Here is a tiny trained network, its code and every weight. The questions are about switching its units off for an input and a class, where a switched-off unit gives its printed mean instead of its output.

import numpy as np


def w(rows, s, z=0):
    codes = np.array(rows[::2]) - 128.0
    scale = np.full(codes.shape[1], s)
    scale[-1] = z or s
    return codes * scale


def f(y):
    return y / 2 * (1 + np.tanh(0.7978845608 * (y + 0.044715 * y**3)))


def log_softmax(a):
    a = a - a.max(-1, keepdims=True)
    return a - np.log(np.exp(a).sum(-1, keepdims=True))


def net(x, mask):
    res = np.array(x, float).reshape(1, 7) / 4 @ E
    y = f(res @ A[0][:, :-1].T + A[0][:, -1])
    res = res + np.where(mask, y, B[0][:, -1]) @ B[0][:, :-1]
    return log_softmax(res[-1] @ U[:, :-1].T + U[:, -1])


A, B = {}, {}
E = w([
[137,166,131,152,210,94,250,80],'x0',
[95,204,243,123,183,113,92,194],'x1',
[111,116,155,109,123,131,125,96],'x2',
[136,151,126,122,117,148,133,123],'x3',
[86,141,88,204,179,203,69,44],'x4',
[129,130,129,131,125,122,127,127],'x5',
[117,119,129,119,135,129,127,127],'x6',
],0.013)
A[0] = w([
[166,108,100,180,140,112,122,63,97],'N0',
[91,186,149,114,147,75,165,143,158],'N1',
[135,134,161,200,169,154,60,95,109],'N2',
[105,160,174,170,205,160,68,138,85],'N3',
[131,138,106,129,164,145,151,103,106],'N4',
[166,102,94,81,71,117,173,149,170],'N5',
[141,115,84,136,72,115,191,70,95],'N6',
[152,174,193,78,143,77,147,159,107],'N7',
[72,131,98,192,175,167,150,118,97],'N8',
[177,81,85,94,52,137,130,80,188],'N9',
[191,44,97,71,80,70,170,123,165],'N10',
[117,158,133,146,200,107,254,85,194],'N11',
[90,125,138,90,99,128,76,164,254],'N12',
[122,105,75,127,105,151,71,72,171],'N13',
],0.013,0.009)
B[0] = w([
[114,72,97,67,134,158,103,89,172],'N0',
[169,116,186,84,181,86,116,145,192],'N1',
[122,134,88,222,122,115,252,108,188],'N2',
[168,166,168,232,126,171,180,71,192],'N3',
[148,64,117,91,130,122,106,73,155],'N4',
[147,164,185,204,110,185,176,109,189],'N5',
[122,88,145,87,78,104,161,60,183],'N6',
[163,103,146,79,175,123,82,186,204],'N7',
[164,84,108,90,51,189,82,68,185],'N8',
[55,197,114,213,193,108,157,114,206],'N9',
[162,202,160,186,107,116,165,93,209],'N10',
[154,85,131,71,131,2,131,65,254],'N11',
[128,130,194,224,63,160,82,206,203],'N12',
[86,197,69,129,151,160,68,175,199],'N13',
],0.0097,0.022)
U = w([
[126,191,152,189,84,168,136,131,254],'0',
[223,119,187,118,136,105,181,22,196],'1',
[183,115,208,108,49,169,69,205,67],'2',
[200,129,176,45,208,82,139,140,29],'3',
[30,163,1,158,144,174,83,163,51],'4',
[158,98,66,48,78,120,115,21,57],'5',
],0.01,0.0062)

Each question gives the input, the list of numbers given to net, and the class t.
The units are the neurons (one row each of A and B). Each row of codes is followed by its name. A weight is (code - 128) times the scale printed after its matrix; where a second scale follows, it is the last column's (A, B and U).
mask holds one flag per neuron, in row order. A switched-off neuron (its flag False) gives its mean, the last column of its row in B, instead of its output. The means were averaged over made-up inputs and are rounded, as every weight is.
A unit's drop is (log p(t) with every unit on - log p(t) with that unit switched off) / (log p(t) with every unit on - log p(t) with every unit switched off).
The circuit of an input: a set's keep is (log p(t) with only the set's units on - log p(t) with every unit switched off) / (log p(t) with every unit on - log p(t) with every unit switched off). Starting from the 12 units with the biggest drops (on a tie, the unit counted first), units are removed one at a time, each time the one whose removal leaves the highest keep (on an exact tie, the one counted first), for as long as the keep stays at least 0.8.
circuit, biggest first: the units of the circuit, biggest drop first
unit that matters most: the unit with the biggest drop
top k neurons: the k neurons with the biggest drops, biggest first
drop when u is switched off: that unit's drop, to one decimal
input [1,1,0,3,-8,2,-7], class 3: unit that matters most -> N7
input [-2,4,6,1,0,-5,3], class 2: circuit, biggest first -> (N9; N12)
input [6,1,-2,6,-5,-4,-1], class 3: circuit, biggest first -> (N7; N3)
input [0,4,-3,-8,-7,-3,8], class 2: top 2 neurons -> (N11; N12)
input [0,1,8,4,-7,-7,3], class 2: top 2 neurons -> (N11; N7)
input [0,-5,8,2,7,-3,6], class 4: top 2 neurons -> (N13; N11)
input [-4,-1,-5,-2,1,-1,5], class 4: top 2 neurons -> (N3; N10)
input [-2,1,-4,4,4,-7,-6], class 0: top 2 neurons -> (N3; N9)
input [0,-3,6,2,-5,8,3], class 0: top 2 neurons -> (N11; N9)
input [-6,0,5,-1,8,6,-1], class 4: top 2 neurons -> (N13; N10)
input [-5,0,-5,-8,2,7,7], class 4: top 2 neurons -> (N10; N5)
input [2,1,-3,-8,-8,6,2], class 3: top 2 neurons -> (N7; N3)
input [-2,8,-6,-3,-7,3,-4], class 2: top 2 neurons -> (N12; N11)
input [-3,-5,6,4,2,4,-6], class 4: unit that matters most -> N13
input [0,-2,1,0,-6,-3,-2], class 0: drop when N11 is switched off -> 0.7
input [8,1,-3,8,0,-2,-3], class 3: drop when N3 is switched off -> 0.3
input [1,-5,-4,4,1,8,-3], class 5: drop when N10 is switched off -> -0.1
